Below is a small trained network, with its code and all its weights. Each question gives an input and a target symbol and asks what happens when units are switched off, that is, made to give their printed mean instead of their output.

import numpy as np


def w(rows, s, z=0):
    codes = np.array(rows[::2]) - 128.0
    scale = np.full(codes.shape[1], s)
    scale[-1] = z or s
    return codes * scale


def f(y):
    return np.maximum(y, 0)


def softmax(a):
    e = np.exp(a - a.max(-1, keepdims=True))
    return e / e.sum(-1, keepdims=True)


def log_softmax(a):
    a = a - a.max(-1, keepdims=True)
    return a - np.log(np.exp(a).sum(-1, keepdims=True))


def net(x, mask):
    ids = ['αδεζηθλμξπστψω'.index(c) for c in x.split()]
    T = len(ids)
    res = E[ids] + P[:T]
    u = 0
    for l in range(2):
        r = res
        for j in range(2):
            rows = slice(2 * j, 2 * j + 2)
            q, k, v = (r @ M[l][rows].T for M in (Q, K, V))
            z = softmax(np.where(np.tri(T) > 0, q @ k.T / 2**0.5, -1e9)) @ v
            o = O[l][rows]
            res = res + np.where(mask[u + j], z, o[:, -1]) @ o[:, :-1]
        u += 2
        y = f(res @ A[l][:, :-1].T + A[l][:, -1])
        res = res + np.where(mask[u : u + 4], y, B[l][:, -1]) @ B[l][:, :-1]
        u += 4
    return log_softmax(res[-1] @ U[:, :-1].T + U[:, -1])


Q, K, V, O, A, B = {}, {}, {}, {}, {}, {}
E = w([
[231,113,54,80],'α',
[131,149,165,107],'δ',
[167,112,7,132],'ε',
[214,128,50,135],'ζ',
[110,206,68,41],'η',
[174,161,71,91],'θ',
[86,113,21,77],'λ',
[151,143,92,130],'μ',
[107,115,137,141],'ξ',
[108,159,156,179],'π',
[140,168,105,113],'σ',
[168,107,93,153],'τ',
[180,95,94,136],'ψ',
[112,84,111,142],'ω',
],0.014)
P = w([
[240,162,194,43],'0',
[48,102,172,167],'1',
[174,231,145,237],'2',
[138,57,209,111],'3',
[34,132,150,119],'4',
[181,231,143,250],'5',
],0.012)
Q[0] = w([
[144,103,171,159],'0.h1',
[103,145,246,147],'0.h1',
[67,130,153,86],'0.h2',
[58,50,131,72],'0.h2',
],0.013)
K[0] = w([
[145,22,178,241],'0.h1',
[213,100,88,167],'0.h1',
[16,173,94,107],'0.h2',
[21,26,2,174],'0.h2',
],0.0062)
V[0] = w([
[177,200,154,118],'0.h1',
[182,230,72,188],'0.h1',
[96,202,157,143],'0.h2',
[163,2,51,1],'0.h2',
],0.0072)
O[0] = w([
[130,121,227,131,253],'0.h1',
[168,65,101,217,228],'0.h1',
[128,110,57,173,168],'0.h2',
[77,254,212,37,73],'0.h2',
],0.0088,0.0039)
A[0] = w([
[145,69,254,61,254],'0.n1',
[122,81,74,197,83],'0.n2',
[217,147,151,113,66],'0.n3',
[15,47,181,192,118],'0.n4',
],0.0076,0.0041)
B[0] = w([
[167,54,89,51,255],'0.n1',
[96,164,92,90,235],'0.n2',
[2,175,156,162,179],'0.n3',
[18,124,107,97,253],'0.n4',
],0.009,0.0062)
Q[1] = w([
[86,89,115,124],'1.h1',
[155,103,54,192],'1.h1',
[186,168,134,154],'1.h2',
[167,143,29,254],'1.h2',
],0.0097)
K[1] = w([
[69,181,95,114],'1.h1',
[216,108,175,84],'1.h1',
[138,148,199,185],'1.h2',
[255,150,149,160],'1.h2',
],0.0069)
V[1] = w([
[54,103,138,218],'1.h1',
[221,69,156,254],'1.h1',
[71,46,55,193],'1.h2',
[255,40,20,57],'1.h2',
],0.005)
O[1] = w([
[81,152,91,81,78],'1.h1',
[127,115,61,157,3],'1.h1',
[159,109,244,149,106],'1.h2',
[193,114,130,165,136],'1.h2',
],0.011,0.0043)
A[1] = w([
[183,49,193,178,146],'1.n1',
[129,112,138,199,192],'1.n2',
[6,210,88,83,112],'1.n3',
[91,1,236,177,254],'1.n4',
],0.0092,0.0061)
B[1] = w([
[167,76,116,84,181],'1.n1',
[135,175,19,2,186],'1.n2',
[213,35,188,232,223],'1.n3',
[94,165,140,74,255],'1.n4',
],0.0087,0.013)
U = w([
[213,65,156,32,196],'α',
[82,107,134,51,105],'δ',
[67,111,86,80,103],'ε',
[133,145,1,142,68],'ζ',
[167,71,165,167,140],'η',
[95,218,125,114,247],'θ',
[180,46,197,157,3],'λ',
[107,121,128,153,119],'μ',
[53,84,179,149,93],'ξ',
[101,42,121,232,122],'π',
[124,155,154,170,199],'σ',
[105,138,122,135,112],'τ',
[102,168,142,100,142],'ψ',
[135,130,235,132,66],'ω',
],0.0083,0.0049)

Each question gives the input, a string of symbols that net reads in full, and the target symbol t.
The units are the heads (2 rows each of Q, K, V and O) and the neurons (one row each of A and B). Each row of codes is followed by its name. A weight is (code - 128) times the scale printed after its matrix; where a second scale follows, it is the last column's (O, A, B and U).
mask holds one flag per unit, layer by layer, with each layer's heads first. A switched-off unit (its flag False) gives its mean, the last column of its rows in O or B, instead of its output. The means were averaged over made-up inputs and are rounded, as every weight is.
A unit's drop is (log p(t) with every unit on - log p(t) with that unit switched off) / (log p(t) with every unit on - log p(t) with every unit switched off).
The circuit of an input: a set's keep is (log p(t) with only the set's units on - log p(t) with every unit switched off) / (log p(t) with every unit on - log p(t) with every unit switched off). Starting from all 12 units, units are removed one at a time, each time the one whose removal leaves the highest keep (on an exact tie, the one counted first), for as long as the keep stays at least 0.8.
circuit, biggest first: the units of the circuit, biggest drop first
top k neurons: the k neurons with the biggest drops, biggest first
k most important neurons of layer l: the k neurons of layer l with the biggest drops, biggest first
which heads matter: for each layer, one digit per head in row order, 1 if its drop is at least 0.15 and else 0, layers parted by /
input π α ζ, target ζ: circuit, biggest first => 0.h2, 1.h1, 1.n3
input π α π ξ ψ σ, target ζ: top 4 neurons => 0.n4, 1.n2, 0.n2, 1.n3
input α π α θ π α, target ω: which heads matter => 01 / 01
input α η α, target ω: which heads matter => 01 / 00
input ξ π π π π, target π: circuit, biggest first => 0.h2
input ξ ξ η π π, target π: circuit, biggest first => 0.n4, 0.h2, 1.n3
input η ξ π π, target δ: circuit, biggest first => 1.n3, 1.n4
input π π π σ τ ψ, target ζ: which heads matter => 01 / 10
input α η μ, target ω: circuit, biggest first => 0.h2, 1.n3
input ξ δ ψ, target θ: 2 most important neurons of layer 1 => 1.n3, 1.n2
input λ π σ, target α: circuit, biggest first => 0.h2, 1.n1, 1.h2, 1.n2
input π π π π, target ε: which heads matter => 01 / 00
input π η π π ξ, target ξ: circuit, biggest first => 1.h2, 0.n4, 1.n4, 1.n3
input ξ π π π α ξ, target θ: which heads matter => 00 / 01
input π η ω π π α, target ζ: circuit, biggest first => 0.h2, 1.h1, 1.n3
input π σ π π π ε, target ζ: which heads matter => 01 / 00
input π ω π λ ζ, target ζ: circuit, biggest first => 0.n4, 1.n3, 0.h2, 1.h1
input π π η η ζ μ, target ζ: most important neuron of layer 1 => 1.n2
input α π ξ, target ω: circuit, biggest first => 0.h2, 0.n4, 1.h2
input π π π π ξ σ, target ζ: most important neuron of layer 1 => 1.n2
input λ α ξ, target α: top 3 neurons => 1.n1, 0.n4, 0.n3
input λ ε α η ζ μ, target α: top 3 neurons => 1.n1, 0.n4, 1.n2
input α μ η ζ π π, target ω: top 2 neurons => 0.n4, 1.n3
input ξ θ τ, target θ: top 3 neurons => 1.n3, 0.n1, 0.n3
input π η π, target ζ: top 2 neurons => 0.n4, 1.n2
input ξ η ξ, target θ: circuit, biggest first => 1.n3, 0.n1, 0.n4
input θ π π ε π α, target π: 2 most important neurons of layer 0 => 0.n3, 0.n1
